Here is a tiny trained network, its code and every weight. The questions are about switching its units off for an input and a target symbol, where a switched-off unit gives its printed mean instead of its output.

import numpy as np


def w(rows, s, z=0):
    codes = np.array(rows[::2]) - 128.0
    scale = np.full(codes.shape[1], s)
    scale[-1] = z or s
    return codes * scale


def f(y):
    return y / 2 * (1 + np.tanh(0.7978845608 * (y + 0.044715 * y**3)))


def softmax(a):
    e = np.exp(a - a.max(-1, keepdims=True))
    return e / e.sum(-1, keepdims=True)


def log_softmax(a):
    a = a - a.max(-1, keepdims=True)
    return a - np.log(np.exp(a).sum(-1, keepdims=True))


def net(x, mask):
    ids = ['ΦΩαγεζηθλμξπστψ'.index(c) for c in x.split()]
    T = len(ids)
    res = E[ids] + P[:T]
    u = 0
    for l in range(2):
        r = res
        for j in range(2):
            rows = slice(2 * j, 2 * j + 2)
            q, k, v = (r @ M[l][rows].T for M in (Q, K, V))
            z = softmax(np.where(np.tri(T) > 0, q @ k.T / 2**0.5, -1e9)) @ v
            o = O[l][rows]
            res = res + np.where(mask[u + j], z, o[:, -1]) @ o[:, :-1]
        u += 2
        y = f(res @ A[l][:, :-1].T + A[l][:, -1])
        res = res + np.where(mask[u : u + 16], y, B[l][:, -1]) @ B[l][:, :-1]
        u += 16
    return log_softmax(res[-1] @ U[:, :-1].T + U[:, -1])


Q, K, V, O, A, B = {}, {}, {}, {}, {}, {}
E = w([
[156,178,70,1,203],'Φ',
[59,61,104,167,201],'Ω',
[88,100,130,146,147],'α',
[105,210,24,120,231],'γ',
[116,100,168,193,86],'ε',
[85,105,133,143,129],'ζ',
[64,119,105,94,134],'η',
[211,138,139,101,116],'θ',
[230,125,164,198,109],'λ',
[20,53,123,158,124],'μ',
[121,75,194,239,66],'ξ',
[133,145,50,208,193],'π',
[77,114,143,152,40],'σ',
[90,50,153,226,157],'τ',
[179,192,117,111,210],'ψ',
],0.0065)
P = w([
[95,154,215,88,131],'0',
[146,48,92,125,129],'1',
[127,149,127,220,192],'2',
[161,50,63,125,104],'3',
[141,184,118,231,190],'4',
[172,47,45,128,104],'5',
[156,204,111,240,197],'6',
[183,41,29,134,118],'7',
[168,220,109,250,214],'8',
[197,34,17,142,131],'9',
[138,197,139,253,182],'10',
],0.006)
Q[0] = w([
[65,155,193,85,59],'0.h1',
[254,139,94,133,173],'0.h1',
[162,56,59,112,65],'0.h2',
[135,136,163,71,106],'0.h2',
],0.0074)
K[0] = w([
[1,81,179,144,77],'0.h1',
[186,126,17,94,158],'0.h1',
[193,102,52,112,133],'0.h2',
[177,155,146,99,111],'0.h2',
],0.0088)
V[0] = w([
[3,74,157,132,119],'0.h1',
[54,95,170,142,72],'0.h1',
[159,68,27,135,101],'0.h2',
[161,151,81,200,206],'0.h2',
],0.0069)
O[0] = w([
[2,43,211,117,179,107],'0.h1',
[16,69,202,130,84,83],'0.h1',
[127,24,29,130,111,166],'0.h2',
[162,140,43,221,183,252],'0.h2',
],0.0055,0.0022)
A[0] = w([
[99,117,170,59,1,137],'0.n1',
[104,158,122,98,188,185],'0.n2',
[144,151,121,36,161,213],'0.n3',
[118,81,144,180,64,213],'0.n4',
[158,188,74,165,115,155],'0.n5',
[87,79,109,127,191,228],'0.n6',
[85,106,132,45,131,142],'0.n7',
[73,113,133,147,178,181],'0.n8',
[148,27,45,120,89,223],'0.n9',
[86,108,165,158,174,157],'0.n10',
[135,158,166,123,124,188],'0.n11',
[133,188,123,104,191,253],'0.n12',
[139,124,139,203,118,187],'0.n13',
[174,119,130,121,146,219],'0.n14',
[180,133,97,122,170,222],'0.n15',
[171,151,158,141,150,218],'0.n16',
],0.009,0.0042)
B[0] = w([
[114,50,190,105,64,122],'0.n1',
[72,219,120,101,115,154],'0.n2',
[137,174,108,40,62,138],'0.n3',
[106,23,153,168,136,201],'0.n4',
[174,145,48,145,181,213],'0.n5',
[44,118,86,135,114,224],'0.n6',
[73,101,132,67,114,119],'0.n7',
[42,141,122,142,151,183],'0.n8',
[147,2,56,135,96,255],'0.n9',
[63,137,137,157,169,170],'0.n10',
[135,178,189,141,111,138],'0.n11',
[113,214,101,132,81,208],'0.n12',
[152,100,121,196,156,226],'0.n13',
[175,127,107,150,55,196],'0.n14',
[172,122,80,127,79,239],'0.n15',
[175,168,129,175,77,195],'0.n16',
],0.0071,0.0055)
Q[1] = w([
[124,3,2,118,28],'1.h1',
[93,194,131,218,120],'1.h1',
[144,97,127,61,123],'1.h2',
[105,221,170,151,204],'1.h2',
],0.0094)
K[1] = w([
[208,160,63,146,88],'1.h1',
[90,178,255,60,95],'1.h1',
[122,72,53,157,172],'1.h2',
[86,129,236,112,140],'1.h2',
],0.0098)
V[1] = w([
[208,89,205,235,86],'1.h1',
[225,218,93,8,76],'1.h1',
[144,135,198,19,2],'1.h2',
[107,8,203,38,19],'1.h2',
],0.0071)
O[1] = w([
[144,202,251,254,33,191],'1.h1',
[80,107,63,109,59,3],'1.h1',
[168,48,150,77,66,15],'1.h2',
[207,84,201,133,90,143],'1.h2',
],0.0095,0.0025)
A[1] = w([
[96,86,56,156,81,88],'1.n1',
[194,60,114,59,59,133],'1.n2',
[208,126,200,216,137,106],'1.n3',
[115,70,94,53,224,116],'1.n4',
[157,190,91,105,79,224],'1.n5',
[188,71,157,81,203,129],'1.n6',
[136,76,149,71,3,254],'1.n7',
[91,104,56,69,101,111],'1.n8',
[150,128,192,193,160,113],'1.n9',
[89,103,65,123,68,130],'1.n10',
[104,168,163,207,61,71],'1.n11',
[66,176,189,186,59,187],'1.n12',
[59,149,132,33,211,225],'1.n13',
[225,180,97,123,108,255],'1.n14',
[102,161,175,204,74,110],'1.n15',
[156,46,87,60,217,120],'1.n16',
],0.006,0.0057)
B[1] = w([
[104,153,197,66,92,212],'1.n1',
[179,62,143,185,84,170],'1.n2',
[68,183,176,57,104,253],'1.n3',
[221,205,74,89,117,178],'1.n4',
[94,57,171,154,141,182],'1.n5',
[183,99,171,77,194,171],'1.n6',
[136,105,104,240,156,191],'1.n7',
[72,148,200,104,104,200],'1.n8',
[106,218,146,90,121,209],'1.n9',
[93,136,210,110,93,205],'1.n10',
[205,158,93,67,90,189],'1.n11',
[216,176,3,128,126,195],'1.n12',
[202,137,61,227,191,171],'1.n13',
[26,57,169,134,163,208],'1.n14',
[194,191,86,97,76,196],'1.n15',
[194,156,67,32,112,181],'1.n16',
],0.0061,0.014)
U = w([
[137,107,121,32,54,59],'Φ',
[183,140,67,143,191,86],'Ω',
[136,108,126,131,145,170],'α',
[120,172,71,38,138,115],'γ',
[130,146,156,101,98,98],'ε',
[127,94,141,133,142,189],'ζ',
[205,67,87,113,136,127],'η',
[107,56,125,249,108,153],'θ',
[186,180,68,190,72,139],'λ',
[140,126,155,39,145,96],'μ',
[135,189,164,56,82,1],'ξ',
[86,103,74,243,180,167],'π',
[137,95,190,144,94,76],'σ',
[71,179,184,179,190,169],'τ',
[2,103,178,126,89,196],'ψ',
],0.0046,0.0045)

Each question gives the input, a string of symbols that net reads in full, and the target symbol t.
The units are the heads (2 rows each of Q, K, V and O) and the neurons (one row each of A and B). Each row of codes is followed by its name. A weight is (code - 128) times the scale printed after its matrix; where a second scale follows, it is the last column's (O, A, B and U).
mask holds one flag per unit, layer by layer, with each layer's heads first. A switched-off unit (its flag False) gives its mean, the last column of its rows in O or B, instead of its output. The means were averaged over made-up inputs and are rounded, as every weight is.
A unit's drop is (log p(t) with every unit on - log p(t) with that unit switched off) / (log p(t) with every unit on - log p(t) with every unit switched off).
most important unit: the unit with the biggest drop
top k neurons: the k neurons with the biggest drops, biggest first
k most important neurons of layer l: the k neurons of layer l with the biggest drops, biggest first
which heads matter: for each layer, one digit per head in row order, 1 if its drop is at least 0.15 and else 0, layers parted by /
input σ α σ τ η γ γ, target σ: most important unit	1.h2
input λ σ ψ ζ τ ξ τ Ω γ, target λ: which heads matter	00 / 10
input μ ξ τ ζ τ τ γ τ τ ε σ, target μ: which heads matter	11 / 11
input τ λ τ ζ Ω, target τ: which heads matter	10 / 10
input λ ψ η λ τ ξ, target λ: which heads matter	01 / 10
input τ η τ π τ τ, target π: which heads matter	00 / 01
input σ Φ σ λ η ψ λ η, target λ: 3 most important neurons of layer 0	(0.n16 0.n5 0.n13)
input μ ψ Ω, target μ: 3 most important neurons of layer 0	(0.n9 0.n1 0.n7)
input λ ψ λ λ θ, target λ: which heads matter	00 / 10
input Ω ξ λ, target Ω: 2 most important neurons of layer 0	(0.n9 0.n8)
input ψ μ μ γ ε σ, target γ: which heads matter	00 / 11
input ψ σ ψ, target ψ: which heads matter	00 / 11
input σ γ ε, target σ: top 2 neurons	(0.n1 0.n9)
input Ω λ ψ π η, target Ω: most important unit	0.n9
input η λ λ θ τ Ω, target θ: top 2 neurons	(0.n9 1.n3)
input η α σ, target η: which heads matter	11 / 11
input γ τ Ω η τ, target γ: 2 most important neurons of layer 1	(1.n4 1.n16)
input Ω τ ψ ψ τ, target Ω: which heads matter	10 / 10
input α ξ ζ ε λ θ, target θ: top 2 neurons	(0.n9 1.n7)
input τ λ Ω λ τ ξ ε ε, target λ: top 2 neurons	(1.n12 1.n15)
input τ τ Ω γ ε τ ψ τ ξ τ τ, target τ: most important neuron of layer 0	(0.n9)
input τ η Φ η, target Φ: which heads matter	01 / 10
input Φ λ α η η, target Φ: top 2 neurons	(0.n3 1.n16)
input σ τ λ τ τ ξ τ ξ α σ θ, target σ: top 2 neurons	(0.n9 0.n1)
input η λ π τ, target π: which heads matter	10 / 01
input λ Ω θ λ τ τ Φ θ σ τ, target θ: top 2 neurons	(0.n9 1.n3)
input σ ψ τ Ω τ τ λ ψ η γ ζ, target σ: most important unit	1.h2
input η π τ θ ψ λ Ω ψ λ ε τ, target η: top 2 neurons	(0.n9 0.n7)
